How the points are linked:
w341 ! w820
w341 § w575
w341 @ w463
w341 + w385
w341 ~ w393
w63 § w996
w63 @ w414
w63 + w545
w63 ~ w383
w172 ! w655
w172 § w315
w172 + w794
w172 ~ w644
w791 § w545
w791 @ w91
w791 + w235
w791 ~ w920
w545 § w56
w545 @ w799
w545 + w839
w545 ~ w63
w920 § w63
w920 @ w514
w920 + w791
w920 ~ w894
w198 ! w414
w198 § w172
w198 + w405
w198 ~ w384
w384 ! w435
w384 § w644
w384 + w198
w384 ~ w552
w514 ! w920
w514 § w414
w514 @ w315
w514 + w91
w514 ~ w58
w799 ! w545
w799 § w393
w799 @ w405
w799 + w626
w799 ~ w414
w783 ! w575
w783 § w216
w783 + w599
w783 ~ w398
w385 ! w546
w385 § w486
w385 @ w539
w385 + w221
w385 ~ w341
w644 ! w221
w644 § w276
w644 + w172
w644 ~ w539
w839 § w820
w839 @ w626
w839 + w121
w839 ~ w545
w58 ! w894
w58 § w435
w58 @ w276
w58 + w514
w58 ~ w486
w575 ! w235
w575 § w626
w575 @ w783
w575 + w486
w575 ~ w91
w235 § w839
w235 @ w575
w235 + w649
w235 ~ w791
w463 ! w341
w463 § w783
w463 + w539
w463 ~ w794
w383 § w247
w383 @ w435
w383 + w63
w383 ~ w121
w398 ! w91
w398 § w405
w398 + w783
w398 ~ w315
w221 ! w247
w221 § w58
w221 @ w644
w221 + w655
w221 ~ w385
w552 ! w102
w552 § w539
w552 + w384
w552 ~ w216
w102 ! w121
w102 § w385
w102 @ w552
w102 + w435
w102 ~ w626
w539 ! w385
w539 § w599
w539 + w644
w539 ~ w463
w216 ! w626
w216 § w463
w216 + w552
w216 ~ w405
w276 ! w58
w276 § w384
w276 + w315
w276 ~ w599
w405 ! w799
w405 § w794
w405 + w216
w405 ~ w198
w121 § w546
w121 @ w102
w121 + w383
w121 ~ w839
w435 ! w383
w435 § w221
w435 @ w384
w435 + w414
w435 ~ w102
w996 § w920
w996 @ w655
w996 + w56
w996 ~ w247
w486 ! w649
w486 § w102
w486 @ w599
w486 + w58
w486 ~ w575
w655 ! w996
w655 § w514
w655 @ w172
w655 + w393
w655 ~ w221
w794 ! w393
w794 § w398
w794 + w463
w794 ~ w172
w894 § w383
w894 @ w58
w894 + w920
w894 ~ w649
w247 § w894
w247 @ w221
w247 + w996
w247 ~ w546
w393 ! w56
w393 § w91
w393 @ w794
w393 + w341
w393 ~ w655
w56 § w791
w56 @ w393
w56 + w820
w56 ~ w996
w546 § w649
w546 @ w385
w546 + w247
w546 ~ w820
w649 § w121
w649 @ w486
w649 + w894
w649 ~ w235
w820 § w235
w820 @ w341
w820 + w546
w820 ~ w56
w414 ! w63
w414 § w655
w414 @ w198
w414 + w799
w414 ~ w435
w626 ! w839
w626 § w341
w626 @ w216
w626 + w102
w626 ~ w799
w315 ! w514
w315 § w198
w315 + w398
w315 ~ w276
w91 ! w791
w91 § w799
w91 @ w398
w91 + w575
w91 ~ w514
w599 ! w486
w599 § w552
w599 + w276
w599 ~ w783

The rows follow the links: the fewer symbols apart two points are, the more alike their rows tend to be.

Rows of some points; one shown again gets a slightly different row:
w172: [9,35,70,13,4,43,-44,16,7,26,-44,-96,80,68,-83,-41,-49,-9,5,-25,10,46,-9,18,46,-36,-66,4,66,11,15,-14,23,6,-70,-13,47,-19,-26,-26,34,7,-58,42,0,-47,-2,16,56,-46,-23]
w996: [14,-91,29,-34,28,69,16,-75,18,-4,-6,-21,21,-22,-32,-4,33,-17,9,-24,-2,6,64,40,-32,49,38,31,92,47,40,-54,-54,7,-56,78,-13,-44,-14,25,59,14,-8,19,-9,37,-85,-34,24,22,-19]
w894: [-10,-108,-32,-18,-5,14,34,-75,-1,-46,-22,51,-25,-93,22,46,17,-36,23,-22,17,-1,-9,-26,31,8,-12,-25,65,-32,46,-37,-7,-54,21,49,-65,-3,27,61,-20,-22,70,-4,16,50,-8,11,-17,59,-9]
w56: [-7,-13,-32,-40,50,23,-5,-14,59,1,45,13,0,-14,-25,-32,10,7,-24,-8,-50,-26,68,35,-30,37,78,17,47,27,8,-37,-73,25,-53,49,30,-53,35,26,66,6,3,5,-9,11,-91,-64,-7,8,3]
w575: [-16,72,-48,1,-86,10,32,16,1,-8,47,72,-77,-5,70,13,-23,24,0,0,-28,-11,-89,-26,-3,-1,9,2,-14,-17,-17,-9,-7,-16,-36,7,-3,35,67,-59,-41,-10,46,-57,-35,-20,16,12,-43,16,-8]
w102: [44,-38,-11,26,26,-48,12,17,-56,-19,-19,22,-50,15,47,13,76,19,6,21,12,-14,45,-4,-16,-13,-22,-7,-108,11,-76,34,23,18,72,-74,0,12,-68,0,-30,-6,-16,-36,18,21,85,-5,0,34,12]
w655: [14,5,30,-45,1,94,-43,-16,65,-10,-69,-45,29,16,-50,-40,-12,-6,-38,-4,9,18,30,36,-22,29,-37,54,86,50,-22,-45,3,2,-95,17,26,-41,-42,-38,83,36,-46,41,-31,32,-32,3,43,-4,-10]
w463: [-10,94,22,-9,5,-30,-12,93,-4,59,48,-47,-1,108,-56,3,-13,41,17,-9,-1,22,-46,-18,-30,-79,5,-24,20,-33,-8,-5,-30,55,-11,-33,73,-8,-6,-49,21,-4,13,-18,-34,-70,0,12,45,-39,-12]
w315: [-13,58,54,68,-46,35,-10,-17,3,26,-39,-31,56,-6,-10,-34,-84,-20,11,-10,25,36,-64,-38,62,-24,-57,0,33,2,71,-26,76,-17,-32,22,-8,47,23,-38,-38,17,-21,39,29,-26,8,72,-9,-25,7]
w599: [-19,53,-2,22,-30,-43,27,27,-48,24,-8,1,16,38,11,32,-36,15,9,11,52,2,-76,-56,72,-101,-68,-41,-16,-10,19,-11,49,-8,15,-37,43,24,52,-19,-71,-43,12,-37,19,-19,54,46,-20,35,-10]

Each walk starts at a row. The symbols on each line, taken left to right, move it on to the next point.
Each answer is a row, close to the row of the point it stands for.
start [6,-28,-35,-58,-2,6,42,2,-3,5,77,33,-45,-12,20,41,48,4,0,-26,-25,-19,36,12,-70,13,94,5,28,3,1,-15,-87,40,-13,31,37,-48,11,0,54,-21,49,-34,-36,-14,-55,-57,30,10,-8]
+ + ~ @ ~ ~
[-2,61,-17,-51,22,67,-38,28,92,-6,20,-9,13,50,-45,-40,-36,24,-28,31,1,-32,1,60,-26,52,28,24,29,28,-18,-20,-46,25,-85,4,59,-62,19,-24,81,26,-49,1,-20,-2,-34,-31,7,-33,-9]
+ ! § § @
[3,35,-51,26,-4,-65,13,60,-37,28,40,23,-69,36,42,8,6,15,-16,9,-28,-3,20,11,-78,34,49,1,-121,-7,-55,54,-13,1,40,-31,-33,7,-32,-35,-17,44,-4,-17,-7,-14,34,-6,-13,-27,3]
start [-32,13,46,-25,14,18,-30,39,15,16,-52,-82,45,39,-107,11,25,-4,-8,-11,37,62,-21,-32,18,-99,-56,-16,45,-22,22,-3,0,0,-14,-52,23,-26,-67,17,31,-27,-11,0,-11,5,47,31,41,11,15]
§ ~ + + + ~ +
[-23,115,11,30,-25,-19,-12,16,52,30,44,9,30,29,-9,-21,-87,1,18,3,7,-9,-58,-33,70,-21,-23,-15,5,-10,28,-1,63,-13,-55,-1,7,32,70,-30,-39,19,-18,24,29,-40,2,23,-46,-41,3]
! @ ~ § ~ + +
[-38,77,13,52,29,-43,-36,50,29,38,51,-56,32,60,-6,-47,-52,-1,20,8,-6,22,13,12,13,-11,6,-6,-72,-9,10,69,28,0,3,-30,0,20,-21,3,-13,41,-54,90,34,-55,9,-3,-22,-71,8]
start [-20,5,44,49,15,-58,-24,19,-32,19,-53,-53,27,23,-55,0,3,-31,2,-3,12,49,11,-46,44,-42,-67,-10,-69,-21,9,45,45,-24,76,-47,-7,17,-79,22,-21,9,-43,27,24,0,70,36,16,-23,13]
! § ~ ~ + + ~
[3,-20,13,-53,21,30,21,20,-16,-36,-26,4,5,36,-12,28,66,42,-39,36,17,-13,3,7,-17,-52,-15,12,22,14,-59,-32,-52,59,-15,-63,80,-32,-7,-43,46,-58,14,-65,-40,22,58,-11,31,43,-33]
§ @ § + ! § §
[-20,-8,-6,-14,-41,26,4,-18,19,-56,-88,29,1,-57,27,41,-12,-19,-4,16,11,21,-72,-23,60,-8,-81,-13,38,-18,7,-14,44,-65,-1,2,-50,27,-8,2,-22,-17,38,-13,-8,77,43,43,-39,52,-2]
start [24,-50,-17,8,-32,58,16,-84,26,-37,-6,41,15,-76,44,8,-25,-23,21,-13,-9,-25,1,10,0,57,17,27,60,20,65,-44,24,-31,-22,92,-60,4,42,42,-11,24,41,4,34,12,-64,-10,-17,27,2]
§ ~ § § §
[1,-122,-19,-6,43,-27,9,-52,-25,-25,-44,-14,-19,-55,6,25,71,-47,8,-1,-18,12,55,6,-26,44,29,-2,-37,-8,0,39,-13,-4,74,17,-65,-2,-53,104,-1,-20,16,22,18,44,-3,-18,3,16,11]
+ § ~ ~ ~ § §
[1,-46,-41,0,-15,-65,28,3,-29,-4,78,38,-68,-7,52,14,53,-2,8,5,-37,-13,45,24,-80,58,116,17,-77,-23,-20,43,-44,11,43,43,-45,1,3,22,-22,-5,28,-23,-10,-9,-33,-47,7,-26,39]
start [21,-107,16,23,13,-5,1,-87,-1,-19,-17,-18,-4,-50,22,-28,23,-41,5,-5,-27,-10,76,34,-30,109,43,38,-22,29,30,15,2,0,22,51,-69,2,-40,54,14,46,-24,32,40,35,-63,-18,-1,-4,7]
@ @ + ! + + @
[5,24,31,40,19,-85,-22,54,-77,30,13,-31,11,61,-15,8,18,16,24,28,22,-10,-3,-36,29,-59,-60,-39,-81,-17,-22,48,45,37,79,-60,48,10,-59,-13,-31,-42,-10,6,28,-28,74,33,20,-4,3]
+ ! ~ § § ~ ~
[-27,72,-38,16,-30,28,-12,7,59,-24,30,54,-11,-23,42,-34,-96,19,-16,16,-5,-41,-47,9,38,60,6,-6,-16,-8,10,-13,20,-20,-95,43,-17,22,97,-6,-9,32,7,-4,-11,2,-19,-1,-45,-22,-22]
start [25,-37,34,45,-17,12,-36,-31,1,-11,-63,-30,-5,-4,9,-40,-15,-4,-10,12,-21,8,46,35,-23,102,-24,41,-44,47,-6,52,70,-36,10,11,-71,26,-85,-10,4,77,-59,58,27,21,14,16,16,-12,-2]
~ § + + § + !
[-13,-6,-59,-6,-34,1,62,-36,-4,-10,54,83,-56,-51,84,35,2,12,10,-18,-12,-35,-2,-28,-47,13,65,1,1,-17,26,-12,-50,-15,12,44,-23,10,75,-17,-34,-25,78,-42,-25,-28,-43,-37,-17,6,24]
~ @ @ ! ! ~ @
[2,14,7,34,-63,99,-5,-53,16,-33,-55,35,20,-55,36,-17,-87,-25,5,-3,18,-8,-54,15,43,55,-59,38,43,23,21,-35,71,-50,-73,54,-47,32,32,-42,-2,30,-13,22,15,3,-4,32,-16,9,-6]
start [15,46,48,-12,25,-16,-10,52,-20,42,-1,-60,35,72,-43,24,26,27,-2,15,33,-2,-23,-40,11,-118,-73,-32,2,-11,-25,-11,-11,25,-8,-66,87,-24,-18,-41,19,-48,-9,-44,4,-40,45,-5,37,1,-4]
~ ! ! § ~
[-1,0,-49,10,3,19,23,-30,61,-41,70,58,-1,-77,59,-16,-39,-1,17,-23,-30,-35,6,21,5,64,68,7,26,12,36,-20,-16,-20,-47,61,-26,-1,93,25,-2,2,31,9,16,2,-88,-43,-33,9,4]
§ + @ ~ !
[-9,-38,-34,20,36,-28,1,-41,33,-8,70,12,-19,-40,35,-40,-9,-14,5,8,-37,-31,90,31,-51,101,97,9,-58,25,6,25,-32,2,12,20,-28,-19,12,45,-5,43,-17,42,17,0,-72,-60,-4,-21,5]
start [-8,-68,-5,6,21,-30,-44,-7,-21,-56,-82,-27,-26,-18,-11,-19,41,-22,-18,16,-8,29,25,8,13,19,-55,9,-55,2,-40,56,43,-35,74,-44,-51,18,-88,35,-5,22,-5,35,0,69,74,39,-12,22,27]
@ ! ! § ~ ~ @
[15,53,-1,-56,-21,7,8,61,12,18,17,5,-48,62,-23,8,21,34,-37,4,-14,11,-30,19,-76,-2,42,17,24,1,-65,-10,-81,43,-54,-7,67,-26,8,-81,55,-12,1,-46,-65,-28,13,-21,52,1,-3]
~ + ! § @ +
[-4,19,-41,-7,-53,14,29,8,-47,-28,-16,71,-36,-17,74,48,-14,43,-6,32,27,-17,-80,-32,42,-29,-48,-22,-14,-7,-30,-30,25,-6,13,-31,14,14,43,-42,-63,-61,38,-86,-1,19,55,3,-19,73,-17]
start [9,-72,-14,-64,34,2,41,-33,-23,-12,7,24,-32,-16,12,38,88,3,-18,8,-5,-29,40,3,-42,-10,23,-8,40,13,-27,-35,-67,59,21,18,31,-77,18,19,33,-57,54,-66,-13,35,-32,-50,21,53,-8]
§ § § § + § §
[4,-110,-2,-67,51,35,17,-46,19,-28,-18,-18,4,-51,-47,36,61,-26,-19,-15,2,34,44,17,-23,9,17,25,86,-19,4,-26,-64,-7,6,22,-12,-45,-22,53,68,-32,31,4,-14,51,-17,-40,16,59,8]
+ § ~ ~ § ~ +
[29,-87,-21,4,38,-52,34,-31,-76,-22,20,25,-28,-22,64,38,87,-4,9,-1,-6,-22,75,12,-43,3,66,-10,-63,-1,-26,3,-11,25,72,-8,-13,-11,-20,54,-29,-25,29,-30,17,47,7,-57,-20,33,14]
